Below is a small trained network, with its code and all its weights. Each question gives an input and a target symbol and asks what happens when units are switched off, that is, made to give their printed mean instead of their output.

import numpy as np


def w(rows, s, z=0):
    codes = np.array(rows[::2]) - 128.0
    scale = np.full(codes.shape[1], s)
    scale[-1] = z or s
    return codes * scale


def f(y):
    return y / 2 * (1 + np.tanh(0.7978845608 * (y + 0.044715 * y**3)))


def softmax(a):
    e = np.exp(a - a.max(-1, keepdims=True))
    return e / e.sum(-1, keepdims=True)


def log_softmax(a):
    a = a - a.max(-1, keepdims=True)
    return a - np.log(np.exp(a).sum(-1, keepdims=True))


def net(x, mask):
    ids = ['αβγδεηθλμξπστφψω'.index(c) for c in x.split()]
    T = len(ids)
    res = E[ids] + P[:T]
    u = 0
    for l in range(2):
        q, k, v = (res @ M[l].T for M in (Q, K, V))
        z = softmax(np.where(np.tri(T) > 0, q @ k.T / 4**0.5, -1e9)) @ v
        res = res + np.where(mask[u], z, O[l][:, -1]) @ O[l][:, :-1]
        u += 1
        y = f(res @ A[l][:, :-1].T + A[l][:, -1])
        res = res + np.where(mask[u : u + 8], y, B[l][:, -1]) @ B[l][:, :-1]
        u += 8
    return log_softmax(res[-1] @ U[:, :-1].T + U[:, -1])


Q, K, V, O, A, B = {}, {}, {}, {}, {}, {}
E = w([
[93,129,51,150,52,98,196,118],'α',
[98,105,76,135,151,147,128,167],'β',
[119,104,62,107,164,160,119,155],'γ',
[152,147,111,120,170,150,145,137],'δ',
[154,154,165,129,98,122,172,161],'ε',
[138,112,79,102,134,112,190,177],'η',
[122,133,138,158,119,112,175,125],'θ',
[146,128,118,120,135,132,182,183],'λ',
[151,168,184,172,106,73,176,81],'μ',
[155,152,179,145,113,163,128,127],'ξ',
[179,118,124,77,211,168,139,160],'π',
[140,132,113,144,142,147,153,44],'σ',
[139,97,153,79,54,103,166,107],'τ',
[114,100,111,126,98,129,59,96],'φ',
[123,69,119,57,101,126,88,146],'ψ',
[207,161,120,123,119,4,83,129],'ω',
],0.022)
P = w([
[32,254,98,107,120,94,127,113],'0',
[77,202,122,127,144,141,114,168],'1',
[87,185,133,128,152,152,110,158],'2',
[104,163,131,143,131,142,118,142],'3',
[123,138,146,156,107,136,134,137],'4',
[136,125,151,159,124,150,126,133],'5',
[151,115,147,157,128,160,122,128],'6',
[166,107,143,162,125,162,113,128],'7',
[181,101,150,170,116,159,113,129],'8',
[193,96,145,175,112,155,109,121],'9',
[206,89,140,179,109,152,108,120],'10',
[221,98,121,172,109,168,85,105],'11',
[233,98,105,178,100,156,84,105],'12',
[250,96,91,185,98,149,80,117],'13',
],0.016)
Q[0] = w([
[47,223,180,99,146,147,133,93],'0.h1',
[2,141,183,99,164,56,154,88],'0.h1',
[167,131,128,231,87,155,173,148],'0.h1',
[151,42,172,185,124,113,65,62],'0.h1',
],0.006)
K[0] = w([
[46,215,64,8,141,121,139,15],'0.h1',
[73,254,138,52,104,147,99,223],'0.h1',
[195,46,167,174,200,177,153,104],'0.h1',
[133,5,113,142,102,90,136,181],'0.h1',
],0.0062)
V[0] = w([
[190,179,158,23,28,150,123,193],'0.h1',
[84,156,206,93,151,95,52,39],'0.h1',
[154,98,57,2,150,141,143,73],'0.h1',
[135,189,78,159,80,211,81,53],'0.h1',
],0.0075)
O[0] = w([
[113,203,234,77,94,219,104,65,208],'0.h1',
[133,117,179,134,253,54,122,108,4],'0.h1',
[91,75,61,81,104,147,221,100,80],'0.h1',
[75,31,184,177,143,149,152,112,176],'0.h1',
],0.012,0.0036)
A[0] = w([
[127,143,62,116,95,37,254,170,86],'0.n1',
[101,61,193,105,75,81,152,164,254],'0.n2',
[95,142,76,213,174,235,149,135,145],'0.n3',
[92,154,139,161,71,87,165,13,165],'0.n4',
[132,122,86,191,166,131,160,74,175],'0.n5',
[128,214,69,175,161,179,50,144,78],'0.n6',
[188,139,114,81,191,206,160,237,50],'0.n7',
[140,93,213,133,141,203,200,172,88],'0.n8',
],0.0065,0.0075)
B[0] = w([
[137,109,190,145,164,142,101,101,144],'0.n1',
[134,164,29,93,238,253,74,156,254],'0.n2',
[154,183,215,156,105,128,196,88,238],'0.n3',
[152,109,149,96,197,148,115,197,197],'0.n4',
[120,150,175,135,160,166,54,199,171],'0.n5',
[159,200,182,118,77,94,130,145,157],'0.n6',
[105,123,164,131,101,154,114,114,171],'0.n7',
[52,52,105,172,128,107,117,37,178],'0.n8',
],0.007,0.0057)
Q[1] = w([
[27,78,137,119,52,1,68,14],'1.h1',
[6,134,174,51,160,64,152,116],'1.h1',
[77,132,188,134,139,209,115,135],'1.h1',
[141,151,70,79,203,229,94,56],'1.h1',
],0.0075)
K[1] = w([
[20,210,116,129,156,93,197,238],'1.h1',
[2,206,142,102,169,105,121,110],'1.h1',
[219,105,58,81,154,121,93,67],'1.h1',
[181,104,106,105,110,108,20,116],'1.h1',
],0.0081)
V[1] = w([
[200,210,122,203,122,78,199,126],'1.h1',
[147,131,20,45,163,94,116,254],'1.h1',
[202,137,215,29,195,98,156,122],'1.h1',
[136,119,90,135,151,183,234,96],'1.h1',
],0.0098)
O[1] = w([
[124,159,143,63,214,187,71,162,3],'1.h1',
[219,146,113,117,162,142,180,148,96],'1.h1',
[173,110,98,140,80,167,51,88,144],'1.h1',
[93,251,68,207,161,111,109,112,115],'1.h1',
],0.014,0.0073)
A[1] = w([
[101,173,141,114,89,164,153,178,104],'1.n1',
[143,80,200,107,100,77,212,115,79],'1.n2',
[55,138,89,56,187,133,98,144,71],'1.n3',
[135,76,105,124,124,254,152,119,24],'1.n4',
[112,117,215,145,197,73,103,189,133],'1.n5',
[113,127,100,160,68,135,147,174,2],'1.n6',
[179,119,160,123,129,149,70,122,141],'1.n7',
[199,119,96,95,84,70,140,110,103],'1.n8',
],0.0089,0.0065)
B[1] = w([
[165,139,116,42,148,72,127,64,192],'1.n1',
[101,119,84,33,165,141,76,144,254],'1.n2',
[135,147,246,186,111,159,139,110,154],'1.n3',
[102,196,144,182,141,52,111,114,218],'1.n4',
[122,108,98,149,82,134,186,200,172],'1.n5',
[89,115,167,121,153,172,117,81,205],'1.n6',
[112,135,79,142,120,94,153,135,228],'1.n7',
[142,142,210,147,206,129,138,127,240],'1.n8',
],0.011,0.0095)
U = w([
[162,134,154,131,128,48,116,166,190],'α',
[139,149,154,97,140,105,95,114,105],'β',
[94,112,90,164,200,90,156,118,95],'γ',
[144,71,196,114,152,108,191,72,156],'δ',
[70,158,129,126,176,72,169,94,3],'ε',
[105,198,147,66,128,152,155,115,140],'η',
[82,91,111,87,109,90,151,109,196],'θ',
[118,152,153,114,150,171,171,170,253],'λ',
[140,132,49,105,99,170,109,58,104],'μ',
[124,163,68,88,160,152,133,82,125],'ξ',
[86,130,127,167,219,182,108,113,113],'π',
[86,151,195,96,92,120,139,122,112],'σ',
[116,168,174,78,147,180,128,118,145],'τ',
[179,120,139,145,56,95,202,79,126],'φ',
[61,155,174,117,141,67,202,124,9],'ψ',
[195,119,136,112,123,254,101,197,168],'ω',
],0.0069,0.005)

Each question gives the input, a string of symbols that net reads in full, and the target symbol t.
The units are the heads (4 rows each of Q, K, V and O) and the neurons (one row each of A and B). Each row of codes is followed by its name. A weight is (code - 128) times the scale printed after its matrix; where a second scale follows, it is the last column's (O, A, B and U).
mask holds one flag per unit, layer by layer, with each layer's heads first. A switched-off unit (its flag False) gives its mean, the last column of its rows in O or B, instead of its output. The means were averaged over made-up inputs and are rounded, as every weight is.
A unit's drop is (log p(t) with every unit on - log p(t) with that unit switched off) / (log p(t) with every unit on - log p(t) with every unit switched off).
The circuit of an input: a set's keep is (log p(t) with only the set's units on - log p(t) with every unit switched off) / (log p(t) with every unit on - log p(t) with every unit switched off). Starting from the 12 units with the biggest drops (on a tie, the unit counted first), units are removed one at a time, each time the one whose removal leaves the highest keep (on an exact tie, the one counted first), for as long as the keep stays at least 0.8.
circuit, biggest first: the units of the circuit, biggest drop first
top k neurons: the k neurons with the biggest drops, biggest first
top k neurons in layer l: the k neurons of layer l with the biggest drops, biggest first
input β τ η π η, target μ: circuit, biggest first -> [1.h1 0.h1]
input ε β φ β δ β δ ψ β, target δ: circuit, biggest first -> [1.h1 1.n8 1.n6]
input τ ψ π ξ β β θ ψ η ψ, target δ: circuit, biggest first -> [1.h1 1.n8]
input ψ θ τ τ, target φ: circuit, biggest first -> [1.h1 0.h1]
input η π η ψ τ ε λ λ ξ β ξ ψ β σ, target δ: top neuron in layer 0 -> [0.n5]
input ξ η φ θ η ε τ α φ η, target θ: circuit, biggest first -> [1.h1 1.n2]
input γ π ε λ η λ η λ, target η: circuit, biggest first -> [0.h1 1.h1 1.n1]
input θ ψ β ω ξ β η η β σ π, target π: top 3 neurons in layer 1 -> [1.n1 1.n7 1.n5]
input ξ ω ω α ω λ β η η β β φ, target θ: top 2 neurons -> [1.n8 1.n2]
input ξ η φ σ, target θ: circuit, biggest first -> [1.h1 0.h1 1.n2]
input β φ β θ α δ δ λ ε ψ ξ, target δ: circuit, biggest first -> [1.h1 0.n3 1.n8]
input τ θ α ξ φ β θ, target θ: circuit, biggest first -> [1.h1 1.n2 1.n8]
input π λ τ ψ ξ σ, target δ: circuit, biggest first -> [0.n3 1.h1 1.n8 1.n7]
input θ ξ ξ π β ω π λ α σ, target π: circuit, biggest first -> [1.h1]
input ψ ε λ ξ β, target σ: top 2 neurons -> [0.n8 1.n2]
input π σ ξ β ψ, target δ: circuit, biggest first -> [1.h1 0.n2 1.n8]
input ψ τ ω δ λ γ δ β σ α φ π ψ δ, target δ: circuit, biggest first -> [1.h1 1.n8]
input φ λ τ ψ ω μ, target α: top 2 neurons in layer 1 -> [1.n4 1.n7]
input ω η σ η β ε ψ ε, target δ: top 2 neurons in layer 1 -> [1.n8 1.n6]
input τ λ ε ω π, target α: top 3 neurons -> [1.n4 1.n7 0.n3]
input ψ ω ε β ξ ψ η π β γ ε φ ξ, target θ: top 2 neurons -> [1.n2 1.n8]
input θ π ψ λ ε δ β σ ε, target π: top 2 neurons in layer 0 -> [0.n2 0.n3]
input θ η η ω π τ π δ θ β ξ, target σ: top 2 neurons in layer 0 -> [0.n8 0.n4]
input δ ω η ξ η σ σ β β θ δ, target λ: top neuron in layer 0 -> [0.n4]
input ψ λ β λ σ ω δ ξ ε ω θ β, target α: top 2 neurons in layer 1 -> [1.n4 1.n7]
input δ α λ φ φ π ω η θ γ σ β, target π: top 2 neurons in layer 0 -> [0.n3 0.n4]
input γ ψ α φ τ θ ξ θ π π β β, target μ: circuit, biggest first -> [1.h1]
input φ δ ε, target δ: circuit, biggest first -> [0.h1 1.h1 0.n5]
input η π λ ω ω η ω ψ, target α: top 2 neurons in layer 1 -> [1.n4 1.n7]
input λ μ λ ω η λ, target α: top 2 neurons -> [1.n4 1.n7]
